(in the rows, 128 means zero)
Each row of numbers belongs to one of the elements below and depends on some of the facts about them. Some rows are named. Which element is each other row?

Some facts about the elements:
bamu {λ=suvon, τ=952}
batrek {μ=e, π=skuden, λ=reses, τ=526}
bedruk {μ=a, π=brarun, λ=nasapa, τ=691}
bistan {μ=a, π=faflar, λ=misken, τ=952}
bragruram {λ=tetrofos, τ=282}
bralok {μ=h, λ=kipul, τ=282}
brigrigrir {μ=a, λ=lutril, τ=952}
brimuk {μ=g, π=kluko, λ=bekibrom, τ=952}
buzis {μ=e, λ=tetrofos, τ=70}
demem {μ=c, λ=trimas, τ=526}
dibi {μ=c, π=klorul, λ=brarun, τ=484}
digro {μ=i, λ=zotil, τ=70}
dimo {μ=b, λ=muklakal, τ=484}
divuplas {μ=b, π=drafik, λ=zuren, τ=952}
dobraskun {μ=g, λ=drafik, τ=952}
dobrin {μ=h, π=flanis, λ=skuban, τ=484}
dotridrun {μ=h, π=klestak, λ=muklakal, τ=484}
dradul {μ=a, π=misken, λ=papun, τ=952}
dritas {μ=i, π=badenu, λ=klokun, τ=70}
faflar {μ=d, π=brarun, λ=tritel, τ=526}
faskur {μ=d, λ=drafik, τ=952}
febrim {μ=a, π=trenur, λ=trimas, τ=691}
fego {π=nufu, λ=toda, τ=282}
fezol {μ=e, π=zozome, λ=skuban, τ=70}
fibek {μ=a, λ=skuban, τ=952}
fidre {μ=a, λ=rukas, τ=952}
flanis {μ=g, π=trimuk, λ=papun, τ=484}
floke {μ=a, λ=skuden, τ=70}
flotik {λ=kipul, τ=70}
flotri {μ=g, π=gegiplum, λ=tredruk, τ=691}
fluklo {λ=suvon, τ=526}
fubreflak {μ=a, λ=tikel, τ=70}
funotres {μ=g, λ=kleristok, τ=70}
gadas {μ=g, λ=brarun, τ=484}
gegiplum {μ=a, π=suvon, λ=tribuk, τ=526}
gesten {μ=g, λ=tetrofos, τ=691}
getror {μ=a, π=roklum, λ=leplin, τ=526}
gisa {μ=b, λ=rukas, τ=282}
gisti {μ=d, π=drisetro, λ=rivem, τ=282}
gobrol {λ=riso, τ=952}
graku {μ=a, λ=zibul, τ=70}
grasten {λ=tritel, τ=282}
gratestam {μ=a, π=tiluk, λ=zistimi, τ=484}
grobi {μ=a, λ=drisetro, τ=952}
grutruguk {μ=d, π=misken, λ=bekibrom, τ=282}
kadre {μ=g, λ=zibul, τ=526}
kaluzi {μ=c, λ=pliklu, τ=484}
karedru {μ=d, π=tritel, λ=skuban, τ=526}
kedrine {μ=a, λ=zozome, τ=691}
kegi {λ=tritel, τ=526}
kegral {μ=h, π=stidribe, λ=toda, τ=952}
ketrek {μ=g, π=riso, λ=tikel, τ=484}
klaklan {μ=b, π=nufu, λ=rikimor, τ=952}
klegok {π=stubes, λ=suvon, τ=484}
klegrel {π=klestak, λ=skuden, τ=484}
kleran {π=roklum, λ=kleristok, τ=691}
klestak {μ=e, π=viklu, λ=riso, τ=952}
kletron {μ=c, λ=skuban, τ=952}
kligrik {μ=e, π=klestak, λ=badenu, τ=484}
klodas {μ=a, λ=riso, τ=526}
klofo {μ=h, λ=skuden, τ=691}
klogo {μ=h, λ=reses, τ=952}
klorul {λ=drafik, τ=691}
klovu {μ=h, π=klokun, λ=riso, τ=526}
klutril {μ=d, λ=nasapa, τ=484}
kopleskim {μ=e, π=skuden, λ=kluko, τ=282}
lagrek {μ=f, λ=tetrofos, τ=484}
lepler {μ=f, π=klokun, λ=fanuk, τ=70}
lilek {μ=g, λ=trimas, τ=70}
lora {μ=e, π=pliklu, λ=pamak, τ=484}
loskom {π=plepim, λ=duvi, τ=526}
mino {μ=h, π=viklu, λ=nufu, τ=952}
mivifli {μ=b, π=fluklo, λ=brarun, τ=70}
mopemus {π=kopleskim, λ=trimas, τ=484}
musegi {μ=i, π=klokun, λ=skuban, τ=691}
muskitrul {μ=a, π=leplin, λ=brarun, τ=70}
nabol {π=sadrem, λ=kleristok, τ=282}
nasul {μ=b, π=bekibrom, λ=zibul, τ=952}
nedim {μ=e, π=muklakal, λ=nufu, τ=952}
nidra {μ=d, π=skepum, λ=drisetro, τ=952}
nilom {μ=i, π=tetrofos, λ=drosoklil, τ=70}
nipaklor {μ=d, π=lutril, λ=kipul, τ=952}
nobrek {μ=a, λ=pliklu, τ=691}
nolol {μ=c, λ=muklakal, τ=526}
parek {μ=e, λ=girer, τ=952}
plibredam {μ=h, λ=drisetro, τ=526}
plidruvim {μ=b, π=trimuk, λ=skuban, τ=526}
pligrom {π=puzage, λ=plepim, τ=282}
plimal {μ=i, λ=leplin, τ=484}
plustas {μ=a, π=kipul, λ=fanuk, τ=691}
poste {μ=e, λ=drisetro, τ=282}
potroklim {μ=g, π=trimas, λ=toda, τ=526}
puzage {μ=g, π=viklu, λ=plepim, τ=484}
puzi {μ=g, π=girer, λ=kipul, τ=70}
ramibri {μ=b, π=drosoklil, λ=nemik, τ=282}
raplok {μ=c, λ=kipu, τ=691}
reske {λ=brigrun, τ=282}
ridan {μ=a, λ=zuren, τ=691}
rituflur {μ=a, λ=kleristok, τ=691}
roklum {μ=a, λ=rikimor, τ=526}
ronu {μ=b, π=kedrine, λ=reses, τ=484}
rugaver {μ=d, π=zuren, λ=trimas, τ=691}
rurizar {μ=e, π=kipul, λ=tribuk, τ=70}
sadrem {μ=f, π=sakir, λ=misken, τ=952}
sakir {μ=a, π=duvi, λ=bekibrom, τ=484}
satras {μ=a, π=suvon, λ=briklun, τ=70}
sesok {λ=duvi, τ=70}
skasko {π=flanis, λ=skuden, τ=282}
skasto {μ=c, π=tetrofos, λ=rikimor, τ=282}
skatreskil {π=reske, λ=brarun, τ=526}
skeplozi {μ=d, π=nemik, λ=stubes, τ=70}
skibrum {μ=b, π=nobrek, λ=trenur, τ=70}
skudrepar {μ=a, π=zozome, λ=zotil, τ=70}
sobrok {μ=f, π=nobrek, λ=tikel, τ=952}
soplefe {μ=i, π=girer, λ=duvi, τ=70}
staflem {μ=c, π=kleran, λ=toda, τ=484}
steklas {μ=a, λ=tetrofos, τ=282}
stidribe {μ=c, λ=girer, τ=952}
stipestum {μ=e, λ=brarun, τ=282}
stirak {μ=a, λ=tredruk, τ=526}
stotodim {μ=h, λ=leplin, τ=484}
stovibro {μ=a, π=dimo, λ=toda, τ=70}
studis {μ=h, π=bekibrom, λ=kleristok, τ=70}
stumom {λ=papun, τ=484}
suklek {μ=e, π=klestak, λ=trimas, τ=691}
taklaplor {μ=c, λ=plepim, τ=952}
timobrir {π=gisti, λ=riso, τ=691}
togi {μ=i, π=reses, λ=tribuk, τ=691}
tokla {μ=c, λ=kipul, τ=484}
trenus {μ=c, π=vegel, λ=skuden, τ=70}
trifli {μ=h, π=klogo, λ=kipu, τ=484}
trimuk {μ=g, π=reske, λ=rukas, τ=282}
troflo {λ=leplin, τ=70}
truflon {μ=c, λ=misken, τ=282}
truno {μ=f, π=nufu, λ=zuren, τ=484}
trupel {μ=c, π=duvi, λ=tetrofos, τ=691}
tudrak {λ=duvi, τ=484}
vabul {μ=a, λ=muklakal, τ=952}
vegel {μ=f, π=klogo, λ=toda, τ=526}
viklu {λ=tiluk, τ=691}
vozam {μ=f, π=tokla, λ=zozome, τ=70}
zokosen {μ=f, λ=kipul, τ=282}
zoplagrak {π=roklum, λ=skuban, τ=691}
zudre {μ=b, λ=girer, τ=691}
zuti {μ=e, λ=zotil, τ=70}

Known rows:
[ 57 123 126 120 123 116 139 110 117 107 148 135 114 133 119 110 123 121
 112 146 113 123 122 142 118 138 151 132 110  95 149 106 112 149  77 132
 110  88 131 106 120]: brigrigrir
[ 45 121 118 132 127 180 155 109  89  50 180 110 132 130 121 140 124 123
 101 137 122 113 134 155 152 128 159 150 149 110 157 117 108 161 119 199
 103  98 127 153  97]: toda
[ 54 126 148 134 118 137 147  90  88  84 152 138 103 131 118 124 121  84
 122 139 150 116 107 149 148 140 162 140 128 116 156 124  91 172 107 174
 120 104 116 174 129]: fego
[ 55 116 143 119 131 149 140 108  96 103 133 137  94 122 113 109 114 114
 108 128 149 125 141 151 147 137 152 127 118 112 160 123 112 162  88 144
 114 108 131 152 134]: kegral
[ 48 124 105 129 118 137 149 117  97  48 182 105 157 139 125 138 142 145
  92 147 108 104 110 150 139 114 154 160 141 106 151 107 111 156 108 194
 100  88 131 131  93]: leplin
[ 59 128 136 121 109  69 136 124 119  92 164 125 133 128 118 119 151 126
 114 151 141 107 103 141 144  97 154 136 117 104 150 147  91 178  83 164
 105 104 106 133 123]: stotodim
[ 73 116 139 158  88 111 141  98  60  96 180  90 149 129 142 109 139 151
  78 160 118 126  93 128 151 119 145 145 119  98 147 108  83 210 110 150
  94  99 131  50 120]: reske
[ 58 114 128 132 117 116 136  96  94  87 138 133 115 141 123 114 128 122
 100 144 129 118  82 143 128 137 149 150 114 111 149  97 108 154  88 150
 125  89 139 142 125]: bamu
[ 62 142 147 115 115 115 146 108 114  98 165 141 141 135 122 113 122 116
 107 172 113 116 120 147 117 120 158 134 116 101 148 108 106 168  97 152
  92  81 110 115 134]: rituflur
[ 65 101 153 138 116  91 118 102 139  76 168 122  79 101 121 129 122 111
 117 200 113 136  94 151 150  77 170 164 132 112 133 121  86 188  34 179
 123 102 102 209 127]: klegrel
[ 67  93 123 129 125 118 122 121 122  92 157 128 102  83 134 107 114 139
  90 194  79 148 152 151 128 105 156 172 103 100 136  76  99 165   4 148
 129  85 120 167 116]: klestak
[ 49 123 130 118 117 106 129 100  99  97 123 127  86 166 114 112 121 124
 111 156 137 124  94 153 130 135 151 133 144 110 146 131 118 166  87 122
 108  94 134 138 134]: nasul
[ 57 134 149 122 114  51 130 112 137  93 164 126 118 145 112 123 148 122
 122 156 140 108  79 137 135  97 154 129 124 103 145 145  91 167  82 163
  98 101 110 141 130]: dibi
[ 61 129 140 131 107  60 140 107 141  99 184 130 142 131 121 125 149 102
 124 161 116 103  68 126 121 104 159 146 103  95 144 115  86 156  87 174
 116  91 114 122 116]: lagrek
[ 59 130 138 128 134 123 138  94 132  98 152 143  95 141 113 116 112 111
 124 140 109 127 112 138 107 152 153 122 111  92 145  95 105 133  79 142
 106  84 130 118 123]: brimuk
[ 48 123 103 130 118 139 149 117  98  45 183 104 156 140 125 138 141 146
  92 146 107 105 110 151 139 113 154 159 141 106 151 108 112 155 110 194
 100  88 132 131  92]: trenur
[ 57 123 127 119 123 112 139 110 118 109 148 136 113 134 119 108 123 119
 111 148 114 122 124 141 117 138 151 132 109  95 149 105 111 148  77 133
 111  89 130 108 120]: vabul
[ 48 122 115 130 122 141 147 108 107  48 180 105 141 141 118 142 135 139
 100 145 111 106  98 151 141 110 158 153 145 107 151 110 118 152 114 195
  98  92 134 140  97]: pamak
[ 48 124 104 130 118 139 149 117  97  46 183 104 157 140 125 139 142 145
  91 147 106 104 109 150 139 113 154 160 141 106 151 107 112 155 110 194
 100  88 131 130  90]: drosoklil
[ 58 118 125 134 114  99 135  93  94  86 144 127 121 140 121 116 130 120
 107 143 128 118  84 143 131 135 153 149 114 111 151 107 100 151  85 156
 127  92 135 144 127]: kegi
[ 57 134 145 121 118  80 133 106 121  90 152 129 114 140 111 120 135 123
 117 148 137 112 100 145 136 112 156 126 124 107 149 130 102 165  86 159
  96 100 117 144 133]: skasto

Which element is each row?
No name comes twice in this set of rows, the named rows included.
[ 65 150 150 123 120  91 140 100 130  91 173 146 143 149 123 116 125 125
 110 175  98 116  98 137  97 126 154 132 111  94 140  90  94 149  89 157
  88  68 113 111 135] -> gesten
[ 58 119 113 133 110  98 137 102  82  84 146 127 136 138 128 113 137 129
  98 143 123 116  95 143 128 138 149 156 109 110 151 103  95 154  81 155
 129  88 132 135 121] -> fluklo
[ 60 144 159 112 119  74 131 102 124  90 151 139 135 155 113 116 133 135
 103 171 129 107  76 145 119 100 153 131 121 111 146 113 112 160  98 158
  86  83 121 144 149] -> trupel
[ 92 113 124 152  75 108 123  76  72  78 116  90  86 141 113 110 118 160
 112 139 125 140  49 172 149 115 164 105 128  92 140 138 145 224 106  93
  79 115 127   9 135] -> plidruvim
[ 50 133 125 120 103  79 134 112  92  89 144 121 114 159 122 116 138 124
 112 168 135 117 105 152 136 123 153 139 146 108 145 143  97 187  85 139
 101  95 112 134 128] -> gisa
[ 67 118 139 135 124  90 127 119 154  81 187 130  94  99 125 125 121 121
 124 194  85 143 143 146 125 101 165 146 119  89 129 114  72 173  19 165
 107  90  88 158 114] -> puzage
[ 56 133 138 132 137 146 146  93 113  99 158 143  91 126 115 117 102  95
 132 129 119 134 153 144 124 170 158 117 117  94 153 113  88 140  81 150
 114  94 118 133 126] -> potroklim
[ 56 141 138 115 106 107 138 108  84  85 143 131 127 164 124 112 127 131
  98 182 130 117 102 159 128 118 154 141 146 113 145 131 107 191 101 140
  91  83 111 135 141] -> zudre
[ 58 122 137 127 123 100 137  91 123 101 152 133 112 130 111 118 122 105
 123 139 123 116  92 139 125 131 159 134 107 102 153 107 110 138  87 156
 121  95 134 134 128] -> batrek
[ 55 124 139 117 124  83 129 102 117 103 139 127 110 135 107 113 129 125
 114 137 139 116 100 145 136 116 153 128 115 109 155 126 113 148  82 148
 111 102 134 145 137] -> klovu
[ 64 140 147 116 116 109 139 111 101  83 153 137 141 141 121 113 129 139
  95 164 127 114 111 152 128 110 152 134 120 110 148 115 106 172  95 156
  88  85 113 134 141] -> raplok

The same elements again, as new rows of numbers:
Some elements and their rows:
[124 138 126 117  85 143  95 160 154 111 128 145 184]: gisa
[135 143 118 159 131 105 120 110 144  99 113 145 155]: nedim
[107  88 112 113  95 137  73 115 121 157 134 114  78]: nufu
[153 150 100 137 207 109 179 107 194 128 178 184 139]: kligrik
[155 129  95 164 112  89  93 148 166 103 115 160 177]: nipaklor
[131 128 138 151 137 117 167  82 112 106 104 133 149]: dradul
[132 139 149 105 141 144 154 163 115 124 129 120 132]: klorul
[134 168 118 156 178  95 113 131 139  90 115 146 124]: dibi
[142 140 116 116 136 167 142 146 124 140 110 105 134]: sesok
[119 171 121 117 153 140 104 159 148  81 126 127 118]: tokla
[141 137 142 145 176 140 196  78  82 151  94 106 123]: vozam
[157 154 165 183  99  73 205 142 133 159 180  90 144]: musegi
[107  89 110 110  96 142  75 117 125 156 137 115  79]: suvon
[106  91 109 106  97 146  77 116 128 156 141 117  79]: tikel
[174 122  94 135 183 102 186 133 196 143 177 184 156]: puzage
[123 146 157 100 153 155 167 144 104 119 123 117 125]: rituflur
[150 126 110 163 113  94 117 129 150 107 114 151 169]: nasul
[146 142 126 150 175 131 165 101 100 144  93 118 134]: stovibro
[109 197 135 159  62 135 131 130 191  93 188  80 140]: kletron
[111 136 142 113 115 163 153 106 119  94 111 114 139]: klogo
[161 128 110 126 204 116 216  99 175 139 172 178 145]: klegrel

Name these rows:
No name comes twice in this set of rows, the named rows included.
[148 136 147 147 168  97 164 133 102 135 114 140 141] -> timobrir
[114 163 159 143  56 149 199 108 155 114 178  65 140] -> fibek
[142 139 117 112 140 166 142 148 122 137 107 107 135] -> flotik
[148 127 134 146 156  99 170 126 116 118 117 134 133] -> klegok
[143 148 122 154 159  93 134 134 134 105 122 141 129] -> lora
[153 141 135 159 139  55 103 179 140 110 134 171 163] -> faflar
[139 135 126 157 109  97 105 129 145 120 120 161 189] -> ramibri
[138 139 130  88 175 160 189 143 163 142 175 152 139] -> viklu
[116 131 145 106 100 159 135 131 126 110 117 137 175] -> bragruram
[131 129 146 153 122 107 143 100 114 122 107 151 180] -> nabol
[136 160 105 121 147 161 109 156 140 125 111 115 133] -> buzis
[150 158 106 165 166 113 117 126 131 137 104 128 138] -> rurizar
[126 139 178 144 167  87 176 113  89 111 119 147 137] -> gegiplum
[163 143 114 156 152  76 101 182 145 126 125 161 158] -> rugaver

